[[-32.6   6.4 -14.5 -37.1]
 [-22.2 -39.9  38.3 -23.7]
 [-47.5   2.7   1.4 -41.8]
 [ -3.1 -27.8  -3.5   2.9]
 [-40.7  -7.0  21.5 -40.4]]
->
[[  6.4 -14.5]
 [-39.9  38.3]]

[[ 66.2  -0.2  61.5  -2.3 -15.4]
 [ 41.3  27.6  26.0 -11.9 -39.2]
 [-18.4  19.9 -43.6 -20.8 -37.0]
 [ 28.8 -24.0 -10.8 -54.2 -42.9]]
->
[[-0.2 61.5]
 [27.6 26.0]]

[[-14.6  30.6  15.8]
 [-24.8  57.9  47.0]
 [ 32.2  29.3 -35.4]]
->
[[30.6 15.8]
 [57.9 47.0]]

[[ 34.5 -22.1   1.9]
 [ -7.4 -59.4  19.4]]
->
[[-22.1   1.9]
 [-59.4  19.4]]

[[-44.7   8.2  22.1]
 [ 15.2  49.3  -9.5]
 [ -0.8 -24.4   5.0]]
->
[[ 8.2 22.1]
 [49.3 -9.5]]

[[ 59.5  -5.5  47.1  34.2]
 [ -8.1  29.7 -41.6  52.5]
 [-19.5  13.1   3.5   2.1]
 [-48.5 -33.8 -34.3 -21.0]]
->
[[ -5.5  47.1]
 [ 29.7 -41.6]]

[[ 21.6  -9.8 -15.3  19.8]
 [ -6.8  59.3  -6.3  25.6]
 [ 31.2 -49.4 -32.6 -33.1]]
->
[[ -9.8 -15.3]
 [ 59.3  -6.3]]
